Below are the code and all the weights of a small trained network. Each question names an input and a target symbol and asks about switching units off, where a switched-off unit gives its printed mean instead of its output.

import numpy as np


def w(rows, s, z=0):
    codes = np.array(rows[::2]) - 128.0
    scale = np.full(codes.shape[1], s)
    scale[-1] = z or s
    return codes * scale


def f(y):
    return y / 2 * (1 + np.tanh(0.7978845608 * (y + 0.044715 * y**3)))


def softmax(a):
    e = np.exp(a - a.max(-1, keepdims=True))
    return e / e.sum(-1, keepdims=True)


def log_softmax(a):
    a = a - a.max(-1, keepdims=True)
    return a - np.log(np.exp(a).sum(-1, keepdims=True))


def net(x, mask):
    ids = ['Φβδεζη'.index(c) for c in x.split()]
    T = len(ids)
    res = E[ids] + P[:T]
    r = res
    for j in range(2):
        rows = slice(3 * j, 3 * j + 3)
        q, k, v = (r @ M[0][rows].T for M in (Q, K, V))
        z = softmax(np.where(np.tri(T) > 0, q @ k.T / 3**0.5, -1e9)) @ v
        o = O[0][rows]
        res = res + np.where(mask[j], z, o[:, -1]) @ o[:, :-1]
    y = f(res @ A[0][:, :-1].T + A[0][:, -1])
    res = res + np.where(mask[2:18], y, B[0][:, -1]) @ B[0][:, :-1]
    return log_softmax(res[-1] @ U[:, :-1].T + U[:, -1])


Q, K, V, O, A, B = {}, {}, {}, {}, {}, {}
E = w([
[154,185,152,97,122,97,119,150,154,141,191,176],'Φ',
[56,149,97,148,174,162,128,93,144,161,171,127],'β',
[75,162,169,185,145,131,158,231,137,90,157,152],'δ',
[67,114,138,119,140,120,92,194,253,102,119,139],'ε',
[145,42,144,134,144,192,200,172,140,174,105,120],'ζ',
[100,150,173,113,99,201,141,167,186,101,184,132],'η',
],0.019)
P = w([
[188,140,57,134,61,93,86,133,72,69,160,13],'0',
[76,95,152,144,59,172,62,183,194,255,67,101],'1',
[76,90,201,169,202,111,110,138,216,247,67,97],'2',
[84,115,150,137,134,125,138,158,209,172,127,132],'3',
[84,141,137,139,138,134,152,165,173,155,136,152],'4',
[72,147,156,138,202,122,173,146,167,170,135,140],'5',
[80,146,134,125,178,126,168,146,156,142,141,185],'6',
[73,164,133,109,175,126,186,148,155,125,160,174],'7',
[64,161,135,87,191,122,185,146,154,131,149,164],'8',
[60,160,135,71,202,119,193,140,158,122,163,156],'9',
[62,179,126,72,194,131,189,164,126,113,153,176],'10',
[58,155,108,56,184,140,173,161,131,103,148,196],'11',
],0.0086)
Q[0] = w([
[50,155,225,122,223,143,185,182,249,188,187,243],'H0',
[124,145,143,112,121,146,108,107,125,91,102,159],'H0',
[208,99,103,121,69,91,78,71,79,91,93,47],'H0',
[162,123,107,116,110,90,124,84,94,112,88,113],'H1',
[170,97,117,136,127,112,145,96,95,99,110,94],'H1',
[134,120,155,88,131,154,149,195,143,147,109,165],'H1',
],0.011)
K[0] = w([
[255,165,130,49,56,81,83,102,108,119,202,133],'H0',
[99,136,140,169,144,127,105,148,133,112,138,141],'H0',
[24,101,131,179,244,162,143,128,157,141,72,135],'H0',
[84,136,155,107,155,157,140,155,177,133,141,195],'H1',
[90,98,208,123,135,165,178,150,134,160,111,192],'H1',
[207,104,99,115,126,137,140,168,118,113,122,74],'H1',
],0.0083)
V[0] = w([
[123,119,58,214,102,90,128,179,110,71,142,87],'H0',
[94,132,182,176,209,104,140,181,149,167,88,144],'H0',
[43,131,71,100,131,166,98,128,162,119,132,99],'H0',
[208,139,145,148,80,140,193,157,59,97,86,126],'H1',
[126,128,210,139,55,75,120,214,156,7,104,156],'H1',
[124,77,178,154,124,190,253,144,147,172,125,140],'H1',
],0.0075)
O[0] = w([
[163,158,141,94,207,228,90,103,180,46,116,186,164],'H0',
[70,37,102,42,69,195,101,148,114,181,253,81,65],'H0',
[167,139,58,164,153,180,183,160,190,156,166,137,127],'H0',
[72,123,123,141,48,123,132,1,191,128,35,148,63],'H1',
[150,132,48,149,103,41,196,26,101,142,184,98,211],'H1',
[49,193,81,83,101,97,90,148,146,174,105,145,6],'H1',
],0.0071,0.0025)
A[0] = w([
[113,155,33,127,174,168,116,111,162,134,158,127,145],'N0',
[162,128,176,94,134,61,207,126,173,137,207,163,252],'N1',
[131,121,141,233,60,131,97,151,151,147,106,30,171],'N2',
[158,161,157,137,178,193,112,149,142,96,87,176,28],'N3',
[121,90,179,116,84,195,104,160,123,70,147,104,171],'N4',
[91,124,155,105,133,120,117,144,215,115,126,141,166],'N5',
[204,53,94,174,145,188,162,112,93,126,118,77,133],'N6',
[57,151,127,162,88,106,97,148,167,147,44,151,160],'N7',
[104,78,71,141,117,64,117,113,73,156,139,91,110],'N8',
[127,134,169,144,114,181,61,89,145,92,95,109,61],'N9',
[162,73,116,144,126,152,127,142,83,177,153,72,109],'N10',
[91,113,91,116,83,148,112,180,99,138,162,102,169],'N11',
[101,133,12,115,105,136,153,2,141,160,114,91,112],'N12',
[175,98,114,166,167,138,172,136,139,45,145,146,157],'N13',
[147,72,191,139,98,83,114,95,131,205,92,158,119],'N14',
[96,113,79,143,48,42,188,19,83,136,104,86,62],'N15',
],0.0082,0.0032)
B[0] = w([
[106,132,144,97,97,117,137,150,133,161,135,191,183],'N0',
[125,130,64,171,104,187,118,115,91,156,97,143,247],'N1',
[152,96,136,43,184,73,111,107,108,118,159,117,136],'N2',
[94,98,63,114,50,78,223,72,133,97,149,88,185],'N3',
[210,132,122,170,185,101,86,91,155,133,63,124,171],'N4',
[113,146,111,145,129,160,129,140,64,168,79,133,207],'N5',
[191,172,117,166,148,95,97,85,189,86,68,85,147],'N6',
[184,169,109,128,175,137,159,78,90,106,105,68,172],'N7',
[112,105,66,111,87,112,161,114,191,140,190,115,142],'N8',
[184,120,102,198,126,94,52,86,214,121,138,85,131],'N9',
[210,106,114,157,143,80,44,151,105,84,157,104,144],'N10',
[114,134,166,74,189,102,141,106,127,97,101,112,169],'N11',
[210,187,170,206,175,78,104,70,159,88,94,78,170],'N12',
[135,164,184,77,160,149,130,39,130,136,98,116,198],'N13',
[52,110,132,126,76,187,147,151,104,161,159,147,137],'N14',
[121,130,254,97,123,84,127,158,171,187,116,165,152],'N15',
],0.0074,0.012)
U = w([
[200,184,127,179,181,98,129,108,138,65,94,81,136],'Φ',
[108,146,102,204,125,167,146,171,139,173,112,185,206],'β',
[79,134,134,2,163,138,188,127,121,131,139,173,128],'δ',
[143,122,184,107,177,129,83,180,123,124,129,162,127],'ε',
[123,95,62,126,129,113,122,137,110,86,166,82,137],'ζ',
[124,124,165,103,122,75,145,144,181,122,141,137,4],'η',
],0.0074,0.003)

Each question gives the input, a string of symbols that net reads in full, and the target symbol t.
The units are the heads (3 rows each of Q, K, V and O) and the neurons (one row each of A and B). Each row of codes is followed by its name. A weight is (code - 128) times the scale printed after its matrix; where a second scale follows, it is the last column's (O, A, B and U).
mask holds one flag per unit, heads first, then neurons. A switched-off unit (its flag False) gives its mean, the last column of its rows in O or B, instead of its output. The means were averaged over made-up inputs and are rounded, as every weight is.
A unit's drop is (log p(t) with every unit on - log p(t) with that unit switched off) / (log p(t) with every unit on - log p(t) with every unit switched off).
The circuit of an input: a set's keep is (log p(t) with only the set's units on - log p(t) with every unit switched off) / (log p(t) with every unit on - log p(t) with every unit switched off). Starting from the 12 units with the biggest drops (on a tie, the unit counted first), units are removed one at a time, each time the one whose removal leaves the highest keep (on an exact tie, the one counted first), for as long as the keep stays at least 0.8.
units of the circuit, in order: the units of the circuit, biggest drop first
top k neurons: the k neurons with the biggest drops, biggest first
which heads matter: for each layer, one digit per head in row order, 1 if its drop is at least 0.15 and else 0, layers parted by /
input η β ε Φ η η ζ Φ ε ζ Φ, target β: top 2 neurons : (N1 N13)
input ε β ζ δ Φ δ, target ζ: units of the circuit, in order : (H0 H1 N8)
input ζ ε β ε β β ζ Φ β δ, target δ: units of the circuit, in order : (H1 H0 N11)
input β Φ ζ β ε ζ ζ δ ζ δ, target ε: top 2 neurons : (N4 N11)
input δ β β η δ β β β, target δ: which heads matter : 10
input δ ε ε Φ ε, target η: units of the circuit, in order : (H1 N15 H0)
input ζ δ Φ β η, target δ: units of the circuit, in order : (H0 N11)
input ζ Φ η ε δ, target δ: units of the circuit, in order : (H0 H1 N2 N11)
input ζ ζ δ δ Φ, target δ: units of the circuit, in order : (H1 N4)
input β β ζ η β ε ε β Φ β, target ε: units of the circuit, in order : (H1 H0 N3)
input η β β δ ζ β Φ ε, target β: top neuron : (N5)
input Φ β Φ, target β: top 2 neurons : (N1 N14)
input δ Φ δ ζ ε ζ β δ, target η: top 2 neurons : (N15 N5)
input δ ζ Φ ε ε Φ β Φ β β, target η: top 2 neurons : (N12 N15)
input Φ δ β β η, target Φ: units of the circuit, in order : (H0 H1)
input δ η β ε Φ ζ η ε ζ ε, target η: top 4 neurons : (N15 N12 N8 N4)
input β β δ δ β, target δ: top 4 neurons : (N3 N1 N13 N0)
input δ η ε β η Φ Φ β β Φ ζ, target η: units of the circuit, in order : (H1 N15 H0 N12)
input ε ζ ζ δ β η Φ ζ, target ζ: units of the circuit, in order : (H0 N10)
input ε η ζ ε β ζ ε, target δ: which heads matter : 10
input Φ ε Φ ζ ε η β δ Φ β η, target Φ: top neuron : (N0)
